Below is a small trained network, with its code and all its weights. Each question gives an input and a class and asks what happens when units are switched off, that is, made to give their printed mean instead of their output.

import numpy as np


def w(rows, s, z=0):
    codes = np.array(rows[::2]) - 128.0
    scale = np.full(codes.shape[1], s)
    scale[-1] = z or s
    return codes * scale


def f(y):
    return np.maximum(y, 0)


def log_softmax(a):
    a = a - a.max(-1, keepdims=True)
    return a - np.log(np.exp(a).sum(-1, keepdims=True))


def net(x, mask):
    res = np.array(x, float).reshape(1, 3) / 4 @ E
    y = f(res @ A[0][:, :-1].T + A[0][:, -1])
    res = res + np.where(mask, y, B[0][:, -1]) @ B[0][:, :-1]
    return log_softmax(res[-1] @ U[:, :-1].T + U[:, -1])


A, B = {}, {}
E = w([
[198,78,42,109,189,21,139,182,82,147],'x0',
[126,125,25,250,166,135,79,66,116,128],'x1',
[226,229,88,91,76,129,160,153,139,192],'x2',
],0.014)
A[0] = w([
[151,87,105,112,183,39,207,97,97,140,84],'n1',
[154,55,62,60,174,91,120,163,88,151,189],'n2',
[159,119,112,145,210,65,177,144,67,174,69],'n3',
[99,145,166,165,181,160,109,163,126,183,248],'n4',
[141,61,173,35,115,93,173,166,141,121,104],'n5',
[111,116,214,89,130,108,135,201,213,139,139],'n6',
[3,57,109,79,186,107,130,126,109,122,99],'n7',
[123,142,1,177,172,130,100,25,129,128,123],'n8',
[75,149,116,110,42,209,154,41,103,109,72],'n9',
[94,85,189,167,148,69,104,124,83,15,106],'n10',
[226,204,126,175,94,114,162,151,157,218,122],'n11',
],0.0088,0.011)
B[0] = w([
[54,133,154,163,113,149,137,143,65,166,197],'n1',
[109,99,153,204,89,195,115,188,162,181,251],'n2',
[53,163,185,196,73,134,98,142,40,197,198],'n3',
[102,99,125,145,159,198,151,174,233,189,226],'n4',
[84,194,37,161,113,88,127,134,168,4,216],'n5',
[84,191,56,142,167,132,140,198,151,66,227],'n6',
[175,172,122,67,138,64,77,71,146,228,217],'n7',
[121,123,1,159,137,82,186,121,162,34,253],'n8',
[70,165,219,205,54,127,160,80,30,165,207],'n9',
[152,152,160,56,182,74,181,68,128,171,222],'n10',
[154,93,135,69,196,41,168,102,157,188,236],'n11',
],0.0086,0.014)
U = w([
[117,177,44,170,125,101,131,151,134,1,82],'0',
[101,156,163,195,63,164,124,154,68,164,99],'1',
[176,135,142,64,185,54,149,111,140,180,96],'2',
[161,64,106,135,155,247,127,201,225,133,254],'3',
[173,72,149,105,75,124,105,106,36,57,103],'4',
],0.011,0.0089)

Each question gives the input, the list of numbers given to net, and the class t.
The units are the neurons (one row each of A and B). Each row of codes is followed by its name. A weight is (code - 128) times the scale printed after its matrix; where a second scale follows, it is the last column's (A, B and U).
mask holds one flag per neuron, in row order. A switched-off neuron (its flag False) gives its mean, the last column of its row in B, instead of its output. The means were averaged over made-up inputs and are rounded, as every weight is.
A unit's drop is (log p(t) with every unit on - log p(t) with that unit switched off) / (log p(t) with every unit on - log p(t) with every unit switched off).
The circuit of an input: a set's keep is (log p(t) with only the set's units on - log p(t) with every unit switched off) / (log p(t) with every unit on - log p(t) with every unit switched off). Starting from all 11 units, units are removed one at a time, each time the one whose removal leaves the highest keep (on an exact tie, the one counted first), for as long as the keep stays at least 0.8.
circuit, biggest first: the units of the circuit, biggest drop first
top k neurons: the k neurons with the biggest drops, biggest first
drop when u is switched off: that unit's drop, to one decimal
input [-5,-1,-7], class 2: circuit, biggest first => (n10)
input [5,4,-5], class 1: top 2 neurons => (n2; n3)
input [2,-1,-3], class 3: top 3 neurons => (n11; n9; n2)
input [-5,3,6], class 2: top 3 neurons => (n11; n2; n3)
input [2,1,-2], class 3: circuit, biggest first => (n9; n11; n5)
input [-2,3,-2], class 3: top 4 neurons => (n5; n6; n4; n3)
input [7,-6,2], class 1: top 4 neurons => (n2; n3; n8; n1)
input [-1,-6,-4], class 0: top 2 neurons => (n5; n6)
input [5,-4,1], class 1: circuit, biggest first => (n2; n3)
input [8,-8,-8], class 0: top 2 neurons => (n5; n6)
input [-1,1,-3], class 3: top 3 neurons => (n11; n9; n4)
input [5,4,-2], class 1: top 3 neurons => (n3; n2; n5)
input [-2,7,8], class 2: top 2 neurons => (n11; n5)
input [-7,-2,-8], class 2: top 4 neurons => (n10; n7; n2; n3)
input [-6,8,7], class 0: circuit, biggest first => (n8)
input [0,-8,4], class 0: drop when n5 is switched off => 0.2
input [3,5,-8], class 2: drop when n7 is switched off => 0.4
input [4,-3,2], class 1: drop when n4 is switched off => 0.2
